[[127 128 121]
 [128 133 127]
 [128 135 158]
 [131 126 130]
 [129 111 119]]
->
[121 133 128]

[[127 149]
 [142 131]]
->
[149 142]

[[151 136 143]
 [121 137 133]
 [123 120 118]
 [148 133 140]]
->
[143 137 123]

[[118 146]
 [113 151]
 [117 149]]
->
[146 113]

[[113 143 125 118  99]
 [108 138 119 125 124]
 [108 138 119 125 124]
 [115 146 124 110 108]]
->
[ 99 125 119 146]

[[131 157 150]
 [141 112 100]
 [124 148 122]
 [135 138 114]
 [134 131 124]]
->
[150 112 124]

[[116 103 112 158]
 [112 109 112 156]]
->
[158 112]
---
[[119 119 130 130 113 131]
 [121 129 123 128 136 118]
 [142 136 130 125 137 136]
 [130 137 122 128 148 118]
 [112 125 123 132 130 114]
 [105 126 122 132 133 112]
 [140 136 129 124 137 135]
 [143 134 129 125 135 131]
 [136 125 133 125 118 140]
 [114 120 126 131 119 121]
 [140 127 131 124 121 136]]
->
[[131 113 130 130 119 119]
 [118 136 128 123 129 121]
 [136 137 125 130 136 142]
 [118 148 128 122 137 130]
 [114 130 132 123 125 112]
 [112 133 132 122 126 105]
 [135 137 124 129 136 140]
 [131 135 125 129 134 143]
 [140 118 125 133 125 136]
 [121 119 131 126 120 114]
 [136 121 124 131 127 140]]

[[130 135 112 127 137 127 129 114 102 156 130 129 155]
 [130 128 128 128 129 127 129 124 127 130 130 129 126]
 [130 128 128 128 129 127 129 124 127 130 130 129 126]
 [130 128 128 128 129 127 129 127 127 130 130 129 126]
 [130 128 128 128 129 127 129 126 127 130 130 129 126]]
->
[[155 129 130 156 102 114 129 127 137 127 112 135 130]
 [126 129 130 130 127 124 129 127 129 128 128 128 130]
 [126 129 130 130 127 124 129 127 129 128 128 128 130]
 [126 129 130 130 127 127 129 127 129 128 128 128 130]
 [126 129 130 130 127 126 129 127 129 128 128 128 130]]

[[112 107 127]
 [149 142 128]
 [145 142 128]
 [113 116 128]
 [129 126 128]
 [132 125 128]
 [112 112 128]
 [106  98 127]]
->
[[127 107 112]
 [128 142 149]
 [128 142 145]
 [128 116 113]
 [128 126 129]
 [128 125 132]
 [128 112 112]
 [127  98 106]]

[[116 133 120 126 119 129 135 150 145 155 125 137 122 142 122 141]
 [119 131 122 134 135 139 130 142 125 134 132 126 131 128 126 152]
 [138 128 130 134 115 140 127 133 122 131 131 130 142 127 129 148]]
->
[[141 122 142 122 137 125 155 145 150 135 129 119 126 120 133 116]
 [152 126 128 131 126 132 134 125 142 130 139 135 134 122 131 119]
 [148 129 127 142 130 131 131 122 133 127 140 115 134 130 128 138]]

[[129 114 135 116 126 124 131 107 147 135 124]
 [129 116 137 115 147 113 112 121 108 121 112]
 [146 102 128 134 147 133 133 141 120 131 131]
 [126 140 119 130 129 139 123 154 109 134 137]
 [139 150 117 145 133 146 125 138 105 114 122]]
->
[[124 135 147 107 131 124 126 116 135 114 129]
 [112 121 108 121 112 113 147 115 137 116 129]
 [131 131 120 141 133 133 147 134 128 102 146]
 [137 134 109 154 123 139 129 130 119 140 126]
 [122 114 105 138 125 146 133 145 117 150 139]]

[[122 126 131 131 127 127 124 124]
 [120 135 125 134 147 117 122 118]
 [119 122 146 128 131 125 121 107]
 [147 157 139 138 146 101 122 121]]
->
[[124 124 127 127 131 131 126 122]
 [118 122 117 147 134 125 135 120]
 [107 121 125 131 128 146 122 119]
 [121 122 101 146 138 139 157 147]]

[[112 120 146 142]
 [107 140 155 156]
 [128 146 118 138]]
->
[[142 146 120 112]
 [156 155 140 107]
 [138 118 146 128]]
---
[[127 109 129 109 117]
 [105 112 139 135  99]
 [135 124 120 124 135]]
->
[127 112 120]

[[132 131]
 [107 140]
 [148 108]
 [110  99]
 [118 139]]
->
[132 140]

[[137 143 118 136]
 [109 105 127 149]]
->
[137 105]

[[138 125 115 117 106]
 [128 133 129 133 122]
 [137 127 144 137 123]]
->
[138 133 144]

[[150 112 124]
 [143 106 134]
 [106 145 133]
 [114 150 120]]
->
[150 106 133]

[[124 126]
 [129 126]
 [130 103]]
->
[124 126]

[[142 116]
 [142 103]
 [128 130]
 [132 118]
 [131 125]]
->
[142 103]
---
[[127 118 132 135 106 125 141 133 125 120 125 119 117 134 125]
 [126 126 135 136 115 126 143 135 120 129 122 118 127 133 128]
 [133 127 130 123 133 118 119 130 138 118 139 134 121 127 121]
 [128 141 136 137 129 130 148 134 110 144 119 119 149 133 129]]
->
[[133 127 130 123 133 118 119 130 138 118 139 134 121 127 121]
 [128 141 136 137 129 130 148 134 110 144 119 119 149 133 129]
 [127 118 132 135 106 125 141 133 125 120 125 119 117 134 125]
 [126 126 135 136 115 126 143 135 120 129 122 118 127 133 128]]

[[131 128 122 122 124 138 118]
 [134 128 134 114 136 120 135]
 [140 141 106 135 142 146 118]
 [123 129 113 149 124 126 124]
 [135 128 132 140 134 138 114]]
->
[[140 141 106 135 142 146 118]
 [135 128 132 140 134 138 114]
 [134 128 134 114 136 120 135]
 [131 128 122 122 124 138 118]
 [123 129 113 149 124 126 124]]

[[129 126 117 128 126 114 128 127 116 126 126]
 [121 133 129 121 136 129 124 140 131 123 136]
 [139 123 153 138 122 150 138 121 153 134 121]
 [114 145 118 112 148 118 109 146 121 110 145]
 [120 148 135 118 148 132 117 146 134 115 150]]
->
[[139 123 153 138 122 150 138 121 153 134 121]
 [129 126 117 128 126 114 128 127 116 126 126]
 [121 133 129 121 136 129 124 140 131 123 136]
 [120 148 135 118 148 132 117 146 134 115 150]
 [114 145 118 112 148 118 109 146 121 110 145]]

[[138 132]
 [135 133]
 [108 141]
 [113 132]
 [121 105]]
->
[[138 132]
 [135 133]
 [121 105]
 [113 132]
 [108 141]]

[[136 105 142 110 149 116 119 131 126 112]
 [116 125 129 122 132 146 128 133 119 124]
 [101 117 142 136 135 139 134 112 138 112]
 [131 140 137 113 145 125 119 131 115 135]
 [110 129 148 114 131 128 100 117 132 120]]
->
[[136 105 142 110 149 116 119 131 126 112]
 [131 140 137 113 145 125 119 131 115 135]
 [116 125 129 122 132 146 128 133 119 124]
 [110 129 148 114 131 128 100 117 132 120]
 [101 117 142 136 135 139 134 112 138 112]]

[[126 118 122 133 128 128]
 [122 118 123 121 125 143]
 [138 118 135 141 133 104]
 [134 118 137 128 131 118]]
->
[[138 118 135 141 133 104]
 [134 118 137 128 131 118]
 [126 118 122 133 128 128]
 [122 118 123 121 125 143]]

[[128 125 127 130 137 135]
 [131 123 123 129 122 128]
 [130 119 130 103 124 135]
 [126 123 129 126 123 131]
 [127 127 132 128 121 123]]
->
[[131 123 123 129 122 128]
 [130 119 130 103 124 135]
 [128 125 127 130 137 135]
 [127 127 132 128 121 123]
 [126 123 129 126 123 131]]
---
[[142 115 105 120 115]
 [139 116 106 124 117]
 [130 146 104 106 147]]
->
[[139 116 106]
 [130 146 104]]

[[125 107 130]
 [134 107 151]
 [141 156 117]
 [109 107 156]]
->
[[134 107 151]
 [141 156 117]]

[[119 138 131 101]
 [105 119 114 149]
 [107 106 112 143]
 [139 125 143 102]]
->
[[105 119 114]
 [107 106 112]]

[[ 98 139 134]
 [150 113 127]
 [145 121 144]
 [121 114 156]
 [ 98 149 121]]
->
[[150 113 127]
 [145 121 144]]

[[125 126 127 125]
 [106 100 113 122]
 [123 121 124 125]
 [119 115 121 130]]
->
[[106 100 113]
 [123 121 124]]

[[133 146 115 133]
 [138 140 102 124]
 [140 140 103 124]
 [133 146 115 133]]
->
[[138 140 102]
 [140 140 103]]

[[125 116 130 126 129]
 [101 109 124 116 139]
 [127 109 109 115 133]
 [144 129 126 127 143]
 [122 117 136 127 132]]
->
[[101 109 124]
 [127 109 109]]

[[129 121 111]
 [140 129 157]
 [124 125 119]
 [110 143 146]]
->
[[140 129 157]
 [124 125 119]]
